Below are the code and all the weights of a small trained network. Each question names an input and a target symbol and asks about switching units off, where a switched-off unit gives its printed mean instead of its output.

import numpy as np


def w(rows, s, z=0):
    codes = np.array(rows[::2]) - 128.0
    scale = np.full(codes.shape[1], s)
    scale[-1] = z or s
    return codes * scale


def f(y):
    return np.maximum(y, 0)


def softmax(a):
    e = np.exp(a - a.max(-1, keepdims=True))
    return e / e.sum(-1, keepdims=True)


def log_softmax(a):
    a = a - a.max(-1, keepdims=True)
    return a - np.log(np.exp(a).sum(-1, keepdims=True))


def net(x, mask):
    ids = ['ΔΘΠΩαβηλτ'.index(c) for c in x.split()]
    T = len(ids)
    res = E[ids] + P[:T]
    u = 0
    for l in range(3):
        r = res
        for j in range(2):
            rows = slice(2 * j, 2 * j + 2)
            q, k, v = (r @ M[l][rows].T for M in (Q, K, V))
            z = softmax(np.where(np.tri(T) > 0, q @ k.T / 2**0.5, -1e9)) @ v
            o = O[l][rows]
            res = res + np.where(mask[u + j], z, o[:, -1]) @ o[:, :-1]
        u += 2
        y = f(res @ A[l][:, :-1].T + A[l][:, -1])
        res = res + np.where(mask[u : u + 4], y, B[l][:, -1]) @ B[l][:, :-1]
        u += 4
    return log_softmax(res[-1] @ U[:, :-1].T + U[:, -1])


Q, K, V, O, A, B = {}, {}, {}, {}, {}, {}
E = w([
[157,126,130],'Δ',
[151,126,131],'Θ',
[152,127,126],'Π',
[158,122,134],'Ω',
[161,111,145],'α',
[159,113,144],'β',
[182,145,96],'η',
[129,250,184],'λ',
[128,223,66],'τ',
],0.015)
P = w([
[111,10,101],'0',
[243,102,114],'1',
[255,124,105],'2',
[208,134,127],'3',
[188,142,132],'4',
[207,160,121],'5',
[162,154,138],'6',
[197,177,121],'7',
[171,174,126],'8',
[169,177,123],'9',
[141,174,120],'10',
[128,167,121],'11',
[156,171,120],'12',
],0.0063)
Q[0] = w([
[207,254,145],'0.h1',
[117,188,156],'0.h1',
[67,171,126],'0.h2',
[44,94,243],'0.h2',
],0.009)
K[0] = w([
[29,132,54],'0.h1',
[159,2,110],'0.h1',
[64,206,182],'0.h2',
[205,156,63],'0.h2',
],0.0094)
V[0] = w([
[226,137,104],'0.h1',
[95,2,171],'0.h1',
[193,197,118],'0.h2',
[42,49,180],'0.h2',
],0.007)
O[0] = w([
[255,87,114,252],'0.h1',
[142,77,194,40],'0.h1',
[207,180,98,217],'0.h2',
[63,168,126,4],'0.h2',
],0.0074,0.0045)
A[0] = w([
[99,226,65,147],'0.n1',
[161,147,2,222],'0.n2',
[114,197,72,1],'0.n3',
[226,67,122,80],'0.n4',
],0.0072,0.0023)
B[0] = w([
[61,255,169,168],'0.n1',
[80,84,50,254],'0.n2',
[53,106,148,147],'0.n3',
[85,66,174,233],'0.n4',
],0.0082,0.0092)
Q[1] = w([
[22,127,114],'1.h1',
[102,61,68],'1.h1',
[140,67,35],'1.h2',
[48,99,254],'1.h2',
],0.0099)
K[1] = w([
[171,69,186],'1.h1',
[160,166,134],'1.h1',
[91,115,80],'1.h2',
[252,171,138],'1.h2',
],0.015)
V[1] = w([
[130,127,64],'1.h1',
[169,172,96],'1.h1',
[154,43,63],'1.h2',
[86,156,2],'1.h2',
],0.0093)
O[1] = w([
[139,234,120,188],'1.h1',
[96,64,1,179],'1.h1',
[88,84,64,190],'1.h2',
[200,250,181,254],'1.h2',
],0.0053,0.0074)
A[1] = w([
[150,131,175,8],'1.n1',
[27,181,167,50],'1.n2',
[101,96,140,140],'1.n3',
[99,128,254,162],'1.n4',
],0.0084,0.0015)
B[1] = w([
[170,150,53,151],'1.n1',
[70,171,125,248],'1.n2',
[138,136,126,181],'1.n3',
[111,2,104,183],'1.n4',
],0.007,0.0017)
Q[2] = w([
[182,154,170],'2.h1',
[138,75,183],'2.h1',
[2,177,116],'2.h2',
[152,207,150],'2.h2',
],0.0089)
K[2] = w([
[196,10,90],'2.h1',
[184,125,242],'2.h1',
[163,124,138],'2.h2',
[27,153,148],'2.h2',
],0.011)
V[2] = w([
[52,255,179],'2.h1',
[182,78,29],'2.h1',
[240,61,59],'2.h2',
[171,197,35],'2.h2',
],0.0096)
O[2] = w([
[169,69,174,4],'2.h1',
[104,176,186,243],'2.h1',
[87,170,76,156],'2.h2',
[2,76,173,243],'2.h2',
],0.01,0.011)
A[2] = w([
[167,255,198,151],'2.n1',
[116,153,174,5],'2.n2',
[216,132,94,84],'2.n3',
[150,165,155,77],'2.n4',
],0.011,0.0023)
B[2] = w([
[232,23,74,254],'2.n1',
[61,107,140,183],'2.n2',
[255,156,145,143],'2.n3',
[38,86,204,147],'2.n4',
],0.0075,0.0097)
U = w([
[133,134,91,2],'Δ',
[151,177,121,61],'Θ',
[153,209,135,204],'Π',
[142,149,96,53],'Ω',
[161,170,106,167],'α',
[159,159,101,165],'β',
[86,205,100,167],'η',
[158,11,45,178],'λ',
[98,133,135,20],'τ',
],0.011,0.0044)

Each question gives the input, a string of symbols that net reads in full, and the target symbol t.
The units are the heads (2 rows each of Q, K, V and O) and the neurons (one row each of A and B). Each row of codes is followed by its name. A weight is (code - 128) times the scale printed after its matrix; where a second scale follows, it is the last column's (O, A, B and U).
mask holds one flag per unit, layer by layer, with each layer's heads first. A switched-off unit (its flag False) gives its mean, the last column of its rows in O or B, instead of its output. The means were averaged over made-up inputs and are rounded, as every weight is.
A unit's drop is (log p(t) with every unit on - log p(t) with that unit switched off) / (log p(t) with every unit on - log p(t) with every unit switched off).
The circuit of an input: a set's keep is (log p(t) with only the set's units on - log p(t) with every unit switched off) / (log p(t) with every unit on - log p(t) with every unit switched off). Starting from the 12 units with the biggest drops (on a tie, the unit counted first), units are removed one at a time, each time the one whose removal leaves the highest keep (on an exact tie, the one counted first), for as long as the keep stays at least 0.8.
circuit, biggest first: the units of the circuit, biggest drop first
most important unit: the unit with the biggest drop
top k neurons: the k neurons with the biggest drops, biggest first
k most important neurons of layer l: the k neurons of layer l with the biggest drops, biggest first
which heads matter: for each layer, one digit per head in row order, 1 if its drop is at least 0.15 and else 0, layers parted by /
input Ω η η Θ, target η: most important unit => 1.h2
input Π η Θ λ λ η Θ Π η λ α, target λ: which heads matter => 00 / 11 / 10
input η η η η λ, target λ: which heads matter => 00 / 00 / 00
input η Δ η λ α α Π λ Ω, target λ: circuit, biggest first => (1.h2 0.n1 2.h1)
input β η β, target η: circuit, biggest first => (1.h2 2.h1)
input η Π η Π Ω, target η: circuit, biggest first => (2.n1 2.h2)
input α η Δ, target η: circuit, biggest first => (1.h2 2.h1 2.n1)
input η η Π η η α η α, target η: top 2 neurons => (0.n1 2.n1)
input λ Θ η τ η Π η Π λ Π Π, target λ: 2 most important neurons of layer 0 => (0.n3 0.n2)
input η Δ α, target η: which heads matter => 00 / 01 / 10
input Π α α η Π α α Θ λ Δ β, target λ: circuit, biggest first => (0.n1 1.h2)
input Π η Δ η Π Π λ η τ Π τ Θ Δ, target τ: 3 most important neurons of layer 0 => (0.n2 0.n1 0.n3)
input Ω η Θ η λ Δ, target λ: circuit, biggest first => (1.h2 0.n1)
input τ η Π Π η τ τ β, target τ: most important neuron of layer 2 => (2.n1)
input τ Π Π τ η, target τ: top 2 neurons => (2.n1 0.n4)
input Ω Π η λ, target λ: which heads matter => 00 / 00 / 01
input λ Ω η η λ Π η η η λ λ τ η, target λ: which heads matter => 11 / 00 / 10
input η Δ Π λ η Π, target λ: circuit, biggest first => (1.h2 0.n1)
input λ η Θ β Π τ Δ Θ, target λ: 2 most important neurons of layer 0 => (0.n3 0.n2)
input τ Δ Π Ω β Δ, target τ: most important unit => 2.h2
input η η τ λ η β Θ Π λ τ, target τ: top 2 neurons => (0.n1 0.n3)
input η η η τ η Δ η, target η: 2 most important neurons of layer 0 => (0.n2 0.n4)
input α τ η τ τ τ, target τ: 2 most important neurons of layer 0 => (0.n1 0.n3)
input τ Δ τ η η, target τ: which heads matter => 10 / 01 / 11
input τ λ Θ η Π, target τ: top 2 neurons => (0.n4 0.n1)
input τ Θ η Π Π Π Π α, target τ: 3 most important neurons of layer 0 => (0.n4 0.n1 0.n2)
